Here are made-up objects, facts about them, and rows of numbers that follow some of those facts. Name the object behind each unnamed row.

How the objects are related:
j100 η j790; j104 η j992; j107 η j884; j149 η j297; j151 η j730
j156 η j824; j173 η j184; j176 η j866; j184 η j309; j191 η j192
j205 η j671; j241 η j875; j255 η j287; j275 η j725; j287 η j684
j297 η j176; j299 η j275; j3 η j447; j309 η j255; j313 η j205
j327 η j303; j335 η j912; j338 η j220; j397 η j283; j400 η j33
j415 η j966; j417 η j812; j420 η j419; j428 η j908; j43 η j139
j432 η j839; j441 η j668; j447 η j756; j466 η j16; j472 η j511
j487 η j338; j498 η j66; j511 η j374; j520 η j612; j552 η j393
j577 η j259; j606 η j975; j61 η j571; j63 η j327; j66 η j191
j671 η j881; j698 η j969; j708 η j788; j71 η j579; j713 η j943
j716 η j3; j725 η j919; j730 η j487; j745 η j645; j753 η j104
j765 η j711; j788 η j804; j790 η j887; j80 η j415; j812 η j613
j821 η j133; j822 η j939; j847 η j483; j866 η j369; j875 η j723
j880 η j552; j881 η j777; j887 η j80; j896 η j753; j908 η j208
j912 η j61; j919 η j441; j921 η j43; j939 η j772; j943 η j100
j957 η j335; j970 η j154; j975 η j896; j985 η j107; j992 η j173
j996 η j713; j100 ρ b; j104 ρ a; j107 ρ b; j133 ρ c
j139 ρ a; j149 ρ d; j151 ρ e; j154 ρ e; j156 ρ c
j16 ρ c; j173 ρ c; j176 ρ c; j184 ρ d; j190 ρ e
j191 ρ a; j192 ρ d; j205 ρ d; j208 ρ b; j220 ρ b
j241 ρ a; j255 ρ c; j259 ρ b; j26 ρ a; j275 ρ a
j283 ρ a; j287 ρ c; j297 ρ e; j299 ρ a; j3 ρ c
j303 ρ c; j309 ρ d; j313 ρ e; j32 ρ d; j327 ρ b
j33 ρ b; j335 ρ a; j338 ρ a; j369 ρ d; j374 ρ b
j393 ρ c; j397 ρ d; j400 ρ d; j415 ρ c; j417 ρ e
j419 ρ a; j420 ρ d; j428 ρ b; j43 ρ d; j432 ρ d
j441 ρ d; j447 ρ e; j466 ρ e; j472 ρ a; j483 ρ c
j487 ρ c; j498 ρ a; j511 ρ d; j520 ρ c; j552 ρ e
j571 ρ c; j577 ρ a; j579 ρ d; j606 ρ e; j61 ρ a
j612 ρ a; j613 ρ e; j63 ρ c; j645 ρ b; j66 ρ b
j668 ρ a; j671 ρ c; j677 ρ c; j684 ρ b; j698 ρ c
j708 ρ b; j71 ρ e; j711 ρ c; j713 ρ b; j716 ρ a
j723 ρ c; j725 ρ d; j730 ρ a; j745 ρ c; j753 ρ c
j756 ρ c; j765 ρ d; j772 ρ b; j777 ρ b; j788 ρ d
j790 ρ c; j80 ρ b; j804 ρ d; j812 ρ c; j821 ρ c
j822 ρ c; j824 ρ e; j839 ρ d; j847 ρ b; j866 ρ d
j875 ρ b; j880 ρ a; j881 ρ b; j884 ρ e; j887 ρ a
j896 ρ e; j908 ρ e; j911 ρ b; j912 ρ c; j919 ρ e
j921 ρ d; j939 ρ e; j943 ρ c; j957 ρ b; j966 ρ d
j969 ρ a; j970 ρ b; j975 ρ b; j985 ρ d; j992 ρ b
j996 ρ d; j104 α j790; j104 α j966; j104 α j466; j139 α j571
j139 α j711; j139 α j985; j149 α j297; j149 α j822; j149 α j765
j149 α j275; j149 α j745; j149 α j156; j149 α j287; j151 α j472
j151 α j579; j154 α j338; j154 α j393; j16 α j985; j16 α j80
j190 α j417; j283 α j32; j283 α j338; j283 α j839; j299 α j441
j299 α j812; j3 α j716; j313 α j919; j313 α j287; j33 α j753
j33 α j896; j33 α j579; j397 α j677; j397 α j772; j419 α j192
j419 α j26; j419 α j908; j419 α j428; j419 α j466; j432 α j100
j432 α j552; j487 α j884; j487 α j919; j487 α j220; j498 α j577
j498 α j723; j498 α j176; j498 α j156; j520 α j297; j520 α j645
j520 α j208; j612 α j241; j613 α j327; j613 α j66; j613 α j730
j671 α j887; j698 α j205; j698 α j992; j698 α j327; j698 α j896
j698 α j579; j725 α j875; j725 α j415; j756 α j881; j756 α j483
j777 α j839; j777 α j921; j777 α j393; j788 α j369; j788 α j745
j804 α j43; j804 α j133; j804 α j447; j804 α j969; j821 α j716
j821 α j708; j880 α j908; j880 α j745; j880 α j866; j911 α j275
j912 α j184; j943 α j208; j943 α j255; j943 α j483; j943 α j287
j957 α j303; j957 α j71; j970 α j645; j970 α j400; j996 α j713
j996 α j173; j996 α j921

Some rows with their names:
j996: [-13 -14  21  -4  -1  -8  -6   1   3  26 -21  19  -2 -16 -18  -6  -3   0
  16   3  17  13   1   9   0  11]
j205: [-11 -11  18   6   3  -8  -3   1  21  21 -19  10  -7 -24 -20  -3  -8  -5
  12  -3   8  18   1   5   1  12]
j723: [  4  12  -7  -7   4   5  -8  -3   0  -6   4 -22  10  -9   2  52   6   5
   1  -7 -40 -11 -13  30  -6   5]
j866: [ -7 -11  18  15   7 -17  -5  -3  15  18 -17  11  -5 -16 -20  -3 -11  -8
  25  -8  14  19   1   2   0  11]
j369: [-10  -7  12  21  10 -12  -4   2  33   1 -19   2  -9 -16 -16   3 -13 -16
  19 -13  -3  21   3   1   0  15]
j299: [  9  -5   7  -3   6   0 -16   3 -19  20  -1   2  23  39  -5  -8   9  -4
 -10  11  31   9  -8 -23  21  -6]
j156: [-12 -17  -7  -2  14 -12  -1 -15 -25   6  11  -5  13  -6  24  21  18  15
  14   2  -1 -11 -21  25  -6  -8]
j824: [  6  15  -8  18   4 -15  11  27 -10 -45   0 -13 -11 -20  31   5  -3  -1
   4  -2   1  25  17 -21  11  -3]
j61: [  3  -3   7   2 -10  16 -11  26   9   6  -9   5  18  41   6   2  12  -7
 -28  20  14  10  -4 -15   5   1]
j16: [ 12  19 -19 -15   3  -3  13  -1  27   2 -16 -14  16  -7  10   0  29  14
  -2 -32 -45 -14 -24  26 -15 -28]
j472: [  5   1   8 -17  -4   0 -26  -4 -24  20  -1   3  24  42  -4   8   3  -5
  -7   4  16   3   1 -21  25  12]
j765: [-20 -21  33   7   0 -11  -3  17 -10  31 -10  10 -10  -2 -30   6   1   7
  21  18   8  20  22  10 -18   6]
j881: [-18  -5  -7  -8  -5  15  10  -3   7  -9  19   7 -19   8  -6 -21 -13  -6
  -6   1   8 -25  18  -6   2  -2]
j788: [ -9   3   9  -3 -13   5  -6   1  25  28 -27   9 -11 -33 -27   3 -21  -2
   6  10  20  15 -10   2   6  14]
j393: [ 15  -2 -15  13  14  -2   8 -14  20 -16   3  -9   8  -9  22  13  14  -4
  -1 -19 -21 -10 -23  22 -16  -2]
j756: [  2   1 -14  13   3  -1  -1  -4  18  -4   4 -28  10   5  15  27   4  14
   7 -12 -23  -8 -20  20 -15   2]
j487: [  4  -2  -3   6   3  -4  -2  -6   3   3   3  -9  11   6  16  16  15  16
   7  -4 -22 -10 -15  24 -23   0]
j911: [-17  -7  -9  -9  -2  18  11  -9   3 -11  18   8 -15   5  -6 -21 -12  -5
  -7  -3   1 -24  18  -4   5  -5]

Rows to name:
No name comes twice in this set of rows, the named rows included.
[ -9  -2  -7   0  -8   6   2  10   4   9  -6  -5  16  -3  20  22  18  19
  -6   9 -17 -11 -14  27 -20  -7]  j912
[-12 -13  15   7   5 -18  -7 -11   4  32 -15  19  -7 -16 -20 -11  -7  -2
  25  -3  24  12   1   3   0  16]  j149
[-21   0  14  -4  -4 -12 -16   7  12  26 -24   3   0 -14 -19  12 -16  -6
  26  -9  -3  12  13   5   7  22]  j511
[ -9  -2  -6 -15  -8   6   4   3  -6  26  -2  -6  14  -2  13  12  14  29
  -1  15   4 -15 -24  30 -15 -13]  j63
[ 24  32  -9 -18 -12 -21  21  20 -27  -2 -22  15   4 -28  13 -44  19  18
  -5  -9   5   7   4 -12  -3 -22]  j466
[ -9   2 -11   4  -6  10  -2  12  22  -2  -3 -12  10   1  23  29  16  15
  -7   1 -27  -8 -13  22 -24  -7]  j571
[ -7  -3   0   8   3   3  -1  13  -2  -7  12 -33   6  14   4  47  14  16
   7   0 -43  -2   2  27 -27  -7]  j711
[ 23 -13   5   3   8  -4  -3 -11 -16   6   0  25  18  26  10 -16  14 -19
 -18   2  31   4 -16 -18  14   7]  j880
[ -1   8 -11  -1 -10  22  -1 -11  29 -23  15   1 -18   4  -7 -10 -26 -12
 -16  -3  -7 -28  16  -4   4  10]  j208
[ -6   5  10   4  -7   4  -5  13  45  20 -28   4 -10 -31 -26   9 -27  -7
   4   8  13  18 -11   4   7  12]  j804
[-23  -8  11  14  -9 -19 -14 -11  12  37 -22  10   2  -7 -12 -14 -19   7
  26   4  32  10  -1  -2  -1  21]  j985

The same objects again, as new rows of numbers:
Some objects and their rows:
j149: [ 16 -10 -14   4   4   6 -13  26 -28 -22  11   8  10 -18 -17   0  -5  23
  -5   9 -23   1  -9 -11  -6   1 -16]
j908: [  7  -8  -4  13 -30   3   9   8 -30 -24  12   5   5  -1  -8 -13  -7  27
 -12   3 -15   1 -34  -4  -5  19 -32]
j606: [  8  -6  -7  13 -29   3   7   9 -31 -23  12   4   1   1  -7 -11  -7  30
 -13   1 -18  -2 -34  -3  -4  22 -31]
j612: [ 22  -3  15   0 -13   5  -3  15 -20   0  17  -6  13   7 -13 -14 -32   9
   5 -12  -9  -4 -13 -18 -10   9 -32]
j66: [ 18 -15  -8   2   2   6  11   6 -19 -30   8 -16  10   4 -19 -10 -23  21
 -29  15 -16  -4 -21  -6 -31   6 -15]
j173: [ 15 -12   6  12  -5   5  -3  24 -34 -30  -6   1  -6  14   2  10 -20  14
   3   2   0   1 -23 -19 -26  28   7]
j919: [  0 -15 -22  15 -36  -6   5   0 -33   0  19   2  20  -3  -6 -11  -2  18
 -17  16 -10   6 -40 -13  -9  22 -24]
j992: [ 11 -12 -12   1   2   6   8  22 -29 -29   4 -21  -4  16 -11  -7 -18  23
 -28  11 -19 -18 -19  -7 -38  18 -15]
j970: [ 17 -15  -7   1   3   6  11   9 -19 -29   8 -15  12   6 -18 -10 -24  18
 -30  14 -16  -5 -22  -7 -31   9 -19]
j61: [ 26   1  20   4 -14   6   2   4 -14  -1  17 -11   1  -2 -12 -11 -24  17
   9  -6  -4  -9 -14 -10  -7  -2 -15]
j772: [ 21 -16  -4  -1   5   8  13  18 -19 -27   8 -13  18  10 -19 -10 -29  12
 -33  14 -18  -4 -26  -9 -27  10 -28]
j71: [  7  -8  -4  13 -30   3   9  10 -30 -24  12   6   6   0  -8 -13  -7  25
 -12   3 -15   1 -34  -5  -4  20 -32]
j393: [ 30 -13   8   9   0   6  -3  18 -24 -25  -1   7  14  11  -6  12 -33   9
  -6   0  -6  12 -32 -20 -10  26  -9]
j966: [ 15 -11  -7  -1  14   7 -12  34 -24 -17  14  10  13 -14 -15  -2  -8  13
  -7   9 -20   1 -18 -11  -1  10 -29]
j577: [ 19  -2  12   2 -14   3  -5   7 -21  -3  17  -9   6   3 -12 -15 -26  16
   7 -11  -7  -6  -9 -16 -14   7 -23]
j107: [ 17 -15  -8   1   2   6  10   8 -20 -29   8 -15  11   5 -18 -10 -23  19
 -30  15 -16  -5 -22  -7 -31   9 -18]
j713: [ 12 -12  -4  -2   5   1   7   3 -15 -35   9 -13  12   1 -17 -13 -21  18
 -33  12 -14  -2 -19  -6 -32  15 -18]
j313: [  7 -12  -7  15 -25   7   8   4 -33 -26  13   6   3   0  -8 -17  -8  29
  -6   0 -15   5 -34  -4  -6  19 -35]

Name these rows:
No name comes twice in this set of rows, the named rows included.
[ 24 -15   0  -1   6  10  15  17 -16 -26   8 -14  16   8 -19  -8 -28  12
 -32  16 -16  -5 -29  -7 -23   7 -26]  j220
[ 20  -7 -17   4  -7   4 -15  29 -30 -30   7  11  19 -19 -23   3 -10  28
  -9   8 -31   4  -1 -15  -6  -7 -16]  j866
[ 17  -4   7   3 -16   1  -5   3 -22   3  18  -9  10   2 -11 -14 -25  15
   7  -8  -5  -4 -10 -18 -16   7 -19]  j299
[ 20  -5  10   0 -14   3  -3  13 -21   7  18  -7  17   6 -13 -14 -31   7
   4  -8  -7  -3 -14 -21 -11   9 -31]  j668
[ 33 -11  12  10   0   8  -1  18 -21 -24   0   5  12   9  -7  13 -32   9
  -6   2  -4  11 -34 -17  -7  22  -6]  j571
[  7  -8   0  -7   9  -4   5   1 -10 -39  11 -11  14  -1 -15 -15 -19  17
 -37  10 -12  -1 -18  -5 -33  23 -21]  j100
[ 12  -3  -9  15 -48   0   7   9 -34 -36   6  10  16  -5 -16  -8 -13  35
 -17   0 -25   6 -20 -10  -6   6 -28]  j297
[ 14  -5  12   4   5  -6 -11   1 -15 -38   3   9  10   1  -2   6 -23  14
 -10  -4   0  15 -24 -15 -17  40  -1]  j790
[ 17   3   2   1 -14   2 -11  16 -29   0  14 -16 -11  15  -6  -8 -25  28
   6 -18 -14 -21  -7 -14 -16  19 -21]  j104
[ 33  -6  -2  14 -24   0  -8  11 -30 -42  -8  10  22   3 -16  18 -36  27
 -10  -3 -17  16 -11 -25 -16   9   6]  j176

Now the same objects, written a new way:
Some objects and their rows:
j957: [ -9  -4  -7  17  17 -25   1  13   2  -5  -5  -5 -25]
j716: [ -2  -6  26  -7  13  31   5  13   5  15  -4 -25   6]
j3: [ -3  -9   3  -5  -1 -11   4   5   5  -2   2  14   3]
j908: [ 16   7   3  30  -8   3  -2 -11   2   6  10 -22 -18]
j133: [ -4  -1  -2 -22   2   1  12  -3  -5   2  10  18  12]
j149: [  1   9  11  10   5 -12 -22 -14  -6   8  -7 -21  -1]
j777: [ -4  -1 -15  -9  -3  -1   3  -3  -2 -14   8  26 -17]
j511: [  8  17  -4   4  -2   5 -16 -19   0  -2  -8   9  13]
j309: [ -3   8   6  -7 -15  -5 -17 -10 -11   6  -4  -2   7]
j708: [ -1   1  -4  24  17  -7  -1   4  14 -15  -6   6 -31]
j730: [  7 -17  -5   8  13  -2   6   2   2   5  -1   1  28]
j369: [  7  12 -11  -9 -11   6 -15 -16  -9  -2   0  22  19]
j725: [  1  13  -5   0  -7  -8 -14 -11  -4  -4 -11   6  15]
j943: [ -1 -10   3   1   3 -17   1   6   2  -4   2  12   5]
j985: [  6  14  -1  16   7  -2 -16 -17   2  -3 -15  -4   8]
j723: [ 6 -9 -9 -8  2 20  4 -6  5 -7  7 25  7]
j32: [  4  16  -9   6  -1  -5 -17 -15  -7   0  -6   2  18]
j313: [  6  18  13  16  -8   9   4   9  -2  10  -3 -45 -22]

Rows to name:
No name comes twice in this set of rows, the named rows included.
[ 10  -6   4  21  28  10  -2 -10  22  -5  -7   5  -8]  j745
[  0  -8  -7 -16 -16  27   3  -4  14 -13  -4  32   4]  j16
[ -1 -10   4  19  28 -35   1  14  -1   4   4 -14   0]  j822
[-13 -15   4   6   6 -37   3  17  -4   1  -4  -7   3]  j156
[ -5 -16  -2  18  23 -17   2   9  -3   1  -4  -6   4]  j821
[  2   0 -19   2 -33 -13   9   5 -13   1   1  -5   4]  j824
[ 12  21   8 -10 -31  45   7  -6   3   6   7 -11 -19]  j884
[  8   8 -13  -1   5  19   0 -13  18 -19   8  33 -25]  j645
[  8  26  17 -18  -6  44 -14 -16   2   6  -6  -3  -4]  j788
[  6  -3  12  26  35  -7   7   0   7   7   0 -13  17]  j577
[  6  15  -7   8 -27  -3  12  -9  -7   2   6  -4  -1]  j154
[ -5   2   1 -19 -12  11   9  -4   7  -8   2  25   6]  j303

